Below are the code and all the weights of a small trained network. Each question names an input and a class and asks about switching units off, where a switched-off unit gives its printed mean instead of its output.

import numpy as np


def w(rows, s, z=0):
    codes = np.array(rows[::2]) - 128.0
    scale = np.full(codes.shape[1], s)
    scale[-1] = z or s
    return codes * scale


def norm(h):
    return h / np.sqrt((h * h).mean(-1, keepdims=True) + 1e-5)


def f(y):
    return y / 2 * (1 + np.tanh(0.7978845608 * (y + 0.044715 * y**3)))


def log_softmax(a):
    a = a - a.max(-1, keepdims=True)
    return a - np.log(np.exp(a).sum(-1, keepdims=True))


def net(x, mask):
    res = np.array(x, float).reshape(1, 6) / 4 @ E
    u = 0
    for l in range(4):
        y = f(norm(res) @ A[l][:, :-1].T + A[l][:, -1])
        res = res + np.where(mask[u : u + 8], y, B[l][:, -1]) @ B[l][:, :-1]
        u += 8
    return log_softmax(norm(res)[-1] @ U[:, :-1].T + U[:, -1])


A, B = {}, {}
E = w([
[133,65,146,117,8,91,168,209,118,141],'x0',
[44,110,168,28,169,114,103,169,235,128],'x1',
[127,129,123,126,127,129,130,129,129,128],'x2',
[205,232,151,79,145,176,188,213,131,124],'x3',
[56,163,72,140,99,172,48,196,99,127],'x4',
[133,126,128,126,130,128,125,128,126,133],'x5',
],0.0014)
A[0] = w([
[8,207,40,110,70,196,4,220,49,125,53],'L0N1',
[156,125,124,113,171,57,99,166,88,154,89],'L0N2',
[237,201,80,48,172,196,193,244,122,127,1],'L0N3',
[227,120,234,60,139,4,237,18,151,122,34],'L0N4',
[126,88,111,100,163,112,131,119,95,141,89],'L0N5',
[121,68,144,115,40,112,194,213,101,144,63],'L0N6',
[201,201,122,64,162,172,194,210,104,98,47],'L0N7',
[144,120,75,136,115,128,132,124,169,156,95],'L0N8',
],0.0018,0.00089)
B[0] = w([
[191,28,48,154,215,228,208,183,188,147,250],'L0N1',
[108,143,103,122,109,157,171,105,151,71,113],'L0N2',
[90,151,197,189,58,153,108,91,181,87,223],'L0N3',
[122,49,18,179,205,253,177,204,165,152,222],'L0N4',
[130,116,128,116,95,143,120,99,147,128,112],'L0N5',
[187,182,110,149,194,49,95,142,147,125,157],'L0N6',
[84,146,151,174,93,136,121,94,161,198,199],'L0N7',
[119,129,145,132,136,124,129,133,112,68,113],'L0N8',
],0.002,0.0011)
A[1] = w([
[77,116,146,26,149,99,109,154,226,159,57],'L1N1',
[109,226,127,106,250,180,103,25,106,76,74],'L1N2',
[94,169,145,110,125,149,94,148,82,83,111],'L1N3',
[179,154,95,191,71,135,128,94,56,139,1],'L1N4',
[208,174,68,203,69,107,156,66,88,122,82],'L1N5',
[78,122,145,55,136,108,95,160,227,149,23],'L1N6',
[108,122,132,172,116,128,134,118,157,149,113],'L1N7',
[211,233,200,107,143,187,160,211,157,141,79],'L1N8',
],0.0021,0.00086)
B[1] = w([
[131,161,160,101,146,152,149,91,6,76,211],'L1N1',
[193,155,81,129,102,4,94,167,150,183,214],'L1N2',
[144,113,118,159,133,111,175,132,145,160,118],'L1N3',
[106,140,186,42,178,144,171,113,91,97,122],'L1N4',
[84,150,189,68,170,154,109,158,67,119,156],'L1N5',
[144,155,164,108,156,145,147,128,44,103,185],'L1N6',
[147,142,132,112,124,153,109,132,130,95,133],'L1N7',
[73,130,124,179,46,137,122,26,158,110,252],'L1N8',
],0.0027,0.0013)
A[2] = w([
[138,75,168,129,41,94,166,183,115,121,101],'L2N1',
[181,164,94,163,136,180,152,95,11,131,153],'L2N2',
[167,135,125,181,83,122,111,138,84,130,152],'L2N3',
[92,100,162,106,76,101,142,181,135,115,82],'L2N4',
[49,136,175,3,181,126,120,153,209,92,159],'L2N5',
[76,95,108,126,99,104,94,108,128,115,46],'L2N6',
[86,28,97,147,120,92,71,68,105,124,70],'L2N7',
[86,58,117,132,125,97,93,82,110,126,4],'L2N8',
],0.0029,0.0011)
B[2] = w([
[154,169,61,116,169,84,31,70,163,145,173],'L2N1',
[46,72,200,48,121,81,117,143,98,93,196],'L2N2',
[86,120,158,58,173,113,119,73,157,121,151],'L2N3',
[169,177,77,144,171,97,132,54,95,139,139],'L2N4',
[126,88,170,160,102,112,128,98,2,120,250],'L2N5',
[194,170,137,133,116,130,206,116,140,133,114],'L2N6',
[124,254,209,157,78,184,186,121,218,127,181],'L2N7',
[112,207,141,148,80,175,198,113,153,141,124],'L2N8',
],0.0027,0.0015)
A[3] = w([
[150,110,77,107,56,44,111,142,150,130,141],'L3N1',
[139,255,201,133,62,205,171,135,178,112,29],'L3N2',
[180,87,154,130,135,95,167,63,137,107,142],'L3N3',
[117,154,138,170,223,118,77,88,146,151,160],'L3N4',
[137,168,64,151,147,42,39,89,146,170,159],'L3N5',
[90,123,52,142,126,187,103,198,132,130,2],'L3N6',
[102,100,144,120,124,133,119,92,38,100,113],'L3N7',
[170,46,127,130,185,168,213,126,182,140,76],'L3N8',
],0.003,0.0006)
B[3] = w([
[197,245,92,82,225,113,140,112,171,138,131],'L3N1',
[9,98,103,208,71,60,192,3,222,159,253],'L3N2',
[88,169,75,134,142,197,57,210,139,127,176],'L3N3',
[206,143,81,71,10,80,173,189,132,129,188],'L3N4',
[206,151,122,76,116,84,181,141,178,118,188],'L3N5',
[196,27,128,198,208,188,117,107,171,136,169],'L3N6',
[112,126,216,110,135,117,161,183,119,152,197],'L3N7',
[94,49,32,223,141,243,7,213,117,132,170],'L3N8',
],0.0024,0.0017)
U = w([
[43,155,147,195,62,127,173,54,214,147,236],'0',
[93,110,225,64,145,115,123,155,3,115,135],'1',
[153,48,57,186,175,223,81,199,156,141,126],'2',
[247,205,69,59,134,48,122,147,173,146,2],'3',
],0.0062,0.00052)

Each question gives the input, the list of numbers given to net, and the class t.
The units are the neurons (one row each of A and B). Each row of codes is followed by its name. A weight is (code - 128) times the scale printed after its matrix; where a second scale follows, it is the last column's (A, B and U).
mask holds one flag per neuron, layer by layer. A switched-off neuron (its flag False) gives its mean, the last column of its row in B, instead of its output. The means were averaged over made-up inputs and are rounded, as every weight is.
A unit's drop is (log p(t) with every unit on - log p(t) with that unit switched off) / (log p(t) with every unit on - log p(t) with every unit switched off).
The circuit of an input: a set's keep is (log p(t) with only the set's units on - log p(t) with every unit switched off) / (log p(t) with every unit on - log p(t) with every unit switched off). Starting from the 12 units with the biggest drops (on a tie, the unit counted first), units are removed one at a time, each time the one whose removal leaves the highest keep (on an exact tie, the one counted first), for as long as the keep stays at least 0.8.
circuit, biggest first: the units of the circuit, biggest drop first
k most important neurons: the k neurons with the biggest drops, biggest first
top k neurons in layer l: the k neurons of layer l with the biggest drops, biggest first
input [0,5,3,4,-6,-4], class 2: circuit, biggest first -> [L0N4, L3N8]
input [1,-6,6,-4,-1,5], class 1: top 2 neurons in layer 1 -> [L1N8, L1N5]
input [-7,-4,-5,7,-1,-5], class 0: circuit, biggest first -> [L3N2, L1N8]
input [5,-4,1,6,-4,-3], class 0: 2 most important neurons -> [L1N2, L0N1]
input [0,0,3,5,-6,-3], class 2: circuit, biggest first -> [L0N4]
input [3,4,0,-3,-3,6], class 1: 4 most important neurons -> [L1N8, L0N1, L1N2, L1N6]
input [-8,-7,-3,8,-3,6], class 0: circuit, biggest first -> [L1N8, L0N3, L3N2]
input [-8,-7,1,-6,1,3], class 3: circuit, biggest first -> [L1N2, L3N4, L3N5]
input [-1,1,-5,7,-8,5], class 2: top 2 neurons in layer 2 -> [L2N7, L2N8]
input [4,-1,-4,8,-7,0], class 0: 4 most important neurons -> [L0N1, L1N8, L3N2, L0N3]
input [5,-6,7,7,7,-5], class 0: top 2 neurons in layer 3 -> [L3N2, L3N8]
input [-6,-2,-5,6,4,-4], class 0: top 2 neurons in layer 0 -> [L0N3, L0N6]
input [5,7,3,-1,-5,-3], class 1: 2 most important neurons -> [L2N5, L0N1]
input [-8,4,6,8,-8,0], class 0: 2 most important neurons -> [L1N8, L0N1]
input [4,3,-3,5,-6,-8], class 2: top 2 neurons in layer 2 -> [L2N7, L2N8]
input [0,-1,3,0,2,-7], class 2: circuit, biggest first -> [L0N1]
input [2,6,-8,-3,-5,4], class 1: 3 most important neurons -> [L2N5, L0N1, L1N1]
input [8,2,-1,0,-7,-3], class 3: top 2 neurons in layer 1 -> [L1N4, L1N3]
input [-4,-6,-2,6,3,-1], class 0: 2 most important neurons -> [L0N3, L2N5]
input [4,3,4,-2,-1,0], class 3: 3 most important neurons -> [L2N1, L1N5, L1N4]
input [7,0,-3,-6,-6,3], class 3: circuit, biggest first -> [L2N1, L3N1, L3N2]
input [8,-2,-1,-1,-8,3], class 2: 3 most important neurons -> [L0N4, L3N8, L1N2]
